Below is a small trained network, with its code and all its weights. Each question gives an input and a target symbol and asks what happens when units are switched off, that is, made to give their printed mean instead of their output.

import numpy as np


def w(rows, s, z=0):
    codes = np.array(rows[::2]) - 128.0
    scale = np.full(codes.shape[1], s)
    scale[-1] = z or s
    return codes * scale


def f(y):
    return np.maximum(y, 0)


def softmax(a):
    e = np.exp(a - a.max(-1, keepdims=True))
    return e / e.sum(-1, keepdims=True)


def log_softmax(a):
    a = a - a.max(-1, keepdims=True)
    return a - np.log(np.exp(a).sum(-1, keepdims=True))


def net(x, mask):
    ids = ['αγδεζηθμξπσφψω'.index(c) for c in x.split()]
    T = len(ids)
    res = E[ids] + P[:T]
    u = 0
    for l in range(3):
        r = res
        for j in range(2):
            rows = slice(2 * j, 2 * j + 2)
            q, k, v = (r @ M[l][rows].T for M in (Q, K, V))
            z = softmax(np.where(np.tri(T) > 0, q @ k.T / 2**0.5, -1e9)) @ v
            o = O[l][rows]
            res = res + np.where(mask[u + j], z, o[:, -1]) @ o[:, :-1]
        u += 2
        y = f(res @ A[l][:, :-1].T + A[l][:, -1])
        res = res + np.where(mask[u : u + 4], y, B[l][:, -1]) @ B[l][:, :-1]
        u += 4
    return log_softmax(res[-1] @ U[:, :-1].T + U[:, -1])


Q, K, V, O, A, B = {}, {}, {}, {}, {}, {}
E = w([
[109,164,152,110,94,135,151,52,132,105,155],'α',
[115,137,106,218,61,191,133,148,133,230,182],'γ',
[37,134,178,137,99,91,139,76,197,179,109],'δ',
[128,119,205,166,64,108,170,103,142,110,139],'ε',
[182,100,231,26,199,94,101,151,118,160,163],'ζ',
[88,84,168,91,120,148,122,97,89,109,149],'η',
[186,130,101,112,171,27,245,196,206,87,178],'θ',
[193,180,123,105,117,69,151,52,13,169,81],'μ',
[4,131,188,141,110,82,122,157,141,100,94],'ξ',
[22,175,176,88,135,93,74,96,129,77,146],'π',
[95,161,136,115,160,185,182,225,199,204,140],'σ',
[136,161,120,219,131,130,153,162,178,118,214],'φ',
[88,143,107,227,188,104,174,188,57,133,130],'ψ',
[124,102,159,65,150,130,191,83,172,247,47],'ω',
],0.018)
P = w([
[157,96,146,181,202,245,76,127,136,57,71],'0',
[79,198,143,153,142,126,116,117,141,108,131],'1',
[89,184,137,141,128,122,124,130,130,107,136],'2',
[106,180,136,133,120,129,130,130,122,117,142],'3',
[110,177,129,130,120,125,133,127,122,130,153],'4',
[117,168,135,130,129,122,139,129,126,137,162],'5',
[127,167,138,128,127,119,147,137,123,145,161],'6',
[130,159,128,115,109,112,147,133,122,140,171],'7',
[127,173,129,108,133,100,148,122,115,146,179],'8',
[148,164,132,118,131,105,168,124,124,158,185],'9',
[142,172,131,108,130,104,164,123,121,163,189],'10',
[155,171,131,109,133,96,165,121,135,180,194],'11',
[175,157,138,115,134,105,182,128,124,177,195],'12',
[133,136,139,110,136,104,155,143,122,161,190],'13',
],0.011)
Q[0] = w([
[105,91,169,76,198,106,196,138,117,198,119],'0.h1',
[171,121,101,139,199,135,157,177,132,188,76],'0.h1',
[135,85,247,6,44,88,110,25,155,52,1],'0.h2',
[187,62,17,92,111,80,103,166,173,105,77],'0.h2',
],0.008)
K[0] = w([
[148,97,132,63,158,129,177,119,114,173,126],'0.h1',
[130,126,92,132,172,72,205,142,136,184,73],'0.h1',
[2,124,174,218,90,238,119,114,144,74,60],'0.h2',
[69,100,133,189,129,149,150,176,185,162,167],'0.h2',
],0.0094)
V[0] = w([
[90,24,93,164,79,160,99,235,31,22,73],'0.h1',
[219,132,92,120,149,162,92,66,93,62,72],'0.h1',
[63,137,175,216,10,196,57,84,88,180,191],'0.h2',
[31,113,3,189,139,165,173,64,146,116,154],'0.h2',
],0.0059)
O[0] = w([
[254,167,168,135,247,131,148,107,207,207,142,1],'0.h1',
[160,168,40,76,111,130,139,13,151,130,215,21],'0.h1',
[111,113,178,195,123,102,145,41,159,123,151,147],'0.h2',
[82,77,98,130,186,174,223,169,90,132,203,138],'0.h2',
],0.0091,0.0045)
A[0] = w([
[55,129,176,89,115,88,255,64,153,132,72,160],'0.n1',
[80,68,126,135,172,187,32,83,147,212,169,4],'0.n2',
[160,183,27,154,142,169,59,142,62,175,108,22],'0.n3',
[29,168,76,187,121,131,118,126,33,100,105,175],'0.n4',
],0.0062,0.0024)
B[0] = w([
[134,36,161,71,195,150,59,179,35,16,99,240],'0.n1',
[93,172,254,58,48,170,114,58,197,169,172,137],'0.n2',
[94,132,70,107,153,124,98,170,105,27,151,147],'0.n3',
[253,103,196,110,124,126,154,143,212,206,154,254],'0.n4',
],0.0068,0.0097)
Q[1] = w([
[130,100,246,56,135,136,59,98,62,55,159],'1.h1',
[154,119,93,82,105,59,69,98,178,108,5],'1.h1',
[127,120,236,131,111,194,156,186,98,131,254],'1.h2',
[81,26,188,106,197,70,102,8,61,89,157],'1.h2',
],0.0067)
K[1] = w([
[176,90,132,145,201,173,89,26,177,106,103],'1.h1',
[115,134,191,30,164,117,120,113,84,106,117],'1.h1',
[165,110,120,69,121,146,181,74,99,190,28],'1.h2',
[154,166,116,200,237,255,48,83,250,121,101],'1.h2',
],0.0076)
V[1] = w([
[39,180,132,58,176,42,69,108,104,122,210],'1.h1',
[110,100,254,122,68,79,158,149,149,65,153],'1.h1',
[221,180,176,85,135,45,80,121,133,173,110],'1.h2',
[113,16,110,76,152,144,145,95,108,197,23],'1.h2',
],0.006)
O[1] = w([
[183,210,193,238,70,241,111,140,69,64,192,150],'1.h1',
[119,176,78,222,239,87,14,41,144,101,156,254],'1.h1',
[174,239,17,247,188,196,221,158,96,127,75,118],'1.h2',
[3,95,22,203,237,192,155,6,51,169,182,24],'1.h2',
],0.0067,0.0061)
A[1] = w([
[222,63,138,105,163,245,117,93,84,253,189,240],'1.n1',
[60,153,119,141,135,99,136,153,205,99,216,166],'1.n2',
[170,41,119,81,106,82,24,18,206,74,101,4],'1.n3',
[125,113,239,99,158,52,133,125,181,226,153,206],'1.n4',
],0.0056,0.0023)
B[1] = w([
[61,254,126,76,78,105,210,78,124,81,87,144],'1.n1',
[160,107,48,169,15,151,161,130,92,157,162,199],'1.n2',
[101,133,137,86,164,45,204,141,122,113,220,222],'1.n3',
[221,41,113,172,138,240,186,74,51,110,45,251],'1.n4',
],0.0092,0.011)
Q[2] = w([
[127,167,64,168,135,109,139,152,168,229,123],'2.h1',
[169,116,144,160,71,129,142,170,151,156,127],'2.h1',
[120,139,181,96,130,104,142,60,100,1,106],'2.h2',
[124,89,144,98,125,146,106,135,107,61,127],'2.h2',
],0.0095)
K[2] = w([
[131,114,124,159,91,70,101,152,23,157,116],'2.h1',
[150,139,93,129,113,111,120,137,109,107,146],'2.h1',
[126,123,151,112,167,153,147,95,250,99,120],'2.h2',
[111,131,144,118,144,161,151,164,208,105,117],'2.h2',
],0.013)
V[2] = w([
[243,131,228,197,221,70,145,128,214,131,123],'2.h1',
[141,163,139,118,130,186,163,8,81,131,84],'2.h1',
[118,42,146,235,82,253,41,48,28,237,245],'2.h2',
[165,217,130,85,51,13,190,53,76,131,211],'2.h2',
],0.0052)
O[2] = w([
[118,133,38,162,102,13,96,136,177,109,22,254],'2.h1',
[45,219,107,141,103,180,178,157,254,201,121,223],'2.h1',
[68,133,162,97,111,112,187,169,151,58,122,168],'2.h2',
[142,121,209,180,141,42,119,182,82,192,125,224],'2.h2',
],0.0081,0.0079)
A[2] = w([
[146,155,140,137,28,175,192,53,119,123,180,157],'2.n1',
[132,203,191,106,125,224,166,140,141,159,159,9],'2.n2',
[151,111,85,175,193,119,80,150,100,151,191,5],'2.n3',
[134,82,60,196,86,33,186,255,220,126,130,52],'2.n4',
],0.0066,0.003)
B[2] = w([
[169,82,153,165,109,93,26,162,176,166,133,168],'2.n1',
[133,88,68,63,158,110,137,145,14,102,73,163],'2.n2',
[42,235,100,48,1,147,173,105,95,198,99,163],'2.n3',
[151,167,122,63,182,177,92,75,139,136,166,249],'2.n4',
],0.0089,0.02)
U = w([
[108,211,197,113,97,86,35,170,166,35,90,225],'α',
[207,107,110,106,168,176,84,107,185,89,254,183],'γ',
[84,143,71,82,114,151,117,104,156,56,97,121],'δ',
[123,154,147,104,116,130,104,37,100,98,123,50],'ε',
[159,119,188,139,157,51,99,137,121,158,178,74],'ζ',
[123,137,145,81,208,145,74,114,99,110,163,45],'η',
[115,192,143,117,178,122,117,151,161,200,127,147],'θ',
[177,178,95,183,205,151,222,114,62,51,110,166],'μ',
[166,157,81,55,118,95,104,216,121,102,163,110],'ξ',
[41,109,60,156,132,53,163,138,100,81,167,254],'π',
[130,99,131,127,42,112,119,114,204,167,89,171],'σ',
[119,181,160,36,146,128,144,113,163,118,161,37],'φ',
[169,116,129,81,116,77,158,89,112,30,120,39],'ψ',
[141,110,87,104,212,36,40,133,149,115,124,144],'ω',
],0.0056,0.004)

Each question gives the input, a string of symbols that net reads in full, and the target symbol t.
The units are the heads (2 rows each of Q, K, V and O) and the neurons (one row each of A and B). Each row of codes is followed by its name. A weight is (code - 128) times the scale printed after its matrix; where a second scale follows, it is the last column's (O, A, B and U).
mask holds one flag per unit, layer by layer, with each layer's heads first. A switched-off unit (its flag False) gives its mean, the last column of its rows in O or B, instead of its output. The means were averaged over made-up inputs and are rounded, as every weight is.
A unit's drop is (log p(t) with every unit on - log p(t) with that unit switched off) / (log p(t) with every unit on - log p(t) with every unit switched off).
The circuit of an input: a set's keep is (log p(t) with only the set's units on - log p(t) with every unit switched off) / (log p(t) with every unit on - log p(t) with every unit switched off). Starting from the 12 units with the biggest drops (on a tie, the unit counted first), units are removed one at a time, each time the one whose removal leaves the highest keep (on an exact tie, the one counted first), for as long as the keep stays at least 0.8.
units of the circuit, in order: the units of the circuit, biggest drop first
top k neurons: the k neurons with the biggest drops, biggest first
top k neurons in layer l: the k neurons of layer l with the biggest drops, biggest first
heads that matter: for each layer, one digit per head in row order, 1 if its drop is at least 0.15 and else 0, layers parted by /
drop of u: that unit's drop, to one decimal
input φ ψ φ ψ α θ, target ξ: units of the circuit, in order	(0.h2)
input π φ π π π φ φ η φ ψ ε θ, target ξ: heads that matter	11 / 00 / 10
input η π μ π γ ε π η α, target θ: units of the circuit, in order	(0.h1 1.n1 2.h1 2.h2)
input δ μ π ψ π φ ζ φ φ φ π, target π: units of the circuit, in order	(1.h2 2.n4)
input φ α π ε θ ζ π ε φ ζ, target ψ: heads that matter	00 / 01 / 00
input σ π π φ, target γ: heads that matter	01 / 00 / 01
input γ φ φ γ ψ ζ φ φ α φ π, target φ: heads that matter	01 / 00 / 11
input γ θ γ π π π δ, target φ: heads that matter	01 / 00 / 11
input θ ξ φ π φ ζ ψ π ε π η π, target ε: top 2 neurons in layer 0	(0.n3 0.n1)
input π π θ ε α, target α: heads that matter	10 / 10 / 00
input σ φ φ γ φ φ π π π ε π ε, target γ: heads that matter	01 / 11 / 11
input π π θ ζ φ π π μ π μ ξ α ψ, target θ: heads that matter	00 / 01 / 01
input γ π η π μ φ, target θ: top 2 neurons in layer 1	(1.n3 1.n4)
input π φ π ε φ φ γ π θ π ε γ, target ξ: top 2 neurons	(0.n3 1.n4)
input μ φ π γ ε α π π π φ π π θ φ, target ξ: units of the circuit, in order	(0.h2)
input η π ξ π ξ, target θ: top 2 neurons	(1.n1 0.n2)
input ξ π θ φ φ ε π η θ μ φ, target θ: top 3 neurons	(1.n4 0.n1 2.n3)
input δ α π σ φ γ, target σ: top 2 neurons	(2.n1 1.n4)
input φ ψ γ, target σ: top 3 neurons	(2.n1 1.n4 1.n1)
input ω θ π ε η π ε π φ φ ψ, target ξ: top neuron	(0.n3)
input σ φ ξ φ μ, target γ: top 2 neurons in layer 2	(2.n1 2.n3)
input φ π φ φ φ ε θ φ ξ, target ψ: top 2 neurons	(1.n4 0.n4)
input π π θ ω α π φ φ π φ π α ε φ, target π: heads that matter	10 / 01 / 00
input φ π π ψ ε δ π ε π π π π φ α, target ψ: top 2 neurons	(1.n4 0.n4)
input α η π φ ξ, target ζ: top 3 neurons in layer 1	(1.n3 1.n4 1.n1)
input α φ ε σ π ξ, target ζ: top 4 neurons	(1.n3 1.n4 0.n4 1.n1)
input φ ξ π π π ε η ζ φ, target α: units of the circuit, in order	(0.h2)
input ε φ ψ π ψ ε γ φ, target γ: top 3 neurons	(2.n4 1.n2 0.n1)
input θ π ε φ ψ π φ φ, target ξ: top 2 neurons in layer 2	(2.n3 2.n4)
input ε ω π ε μ δ π η, target ω: drop of 0.h2	0.1
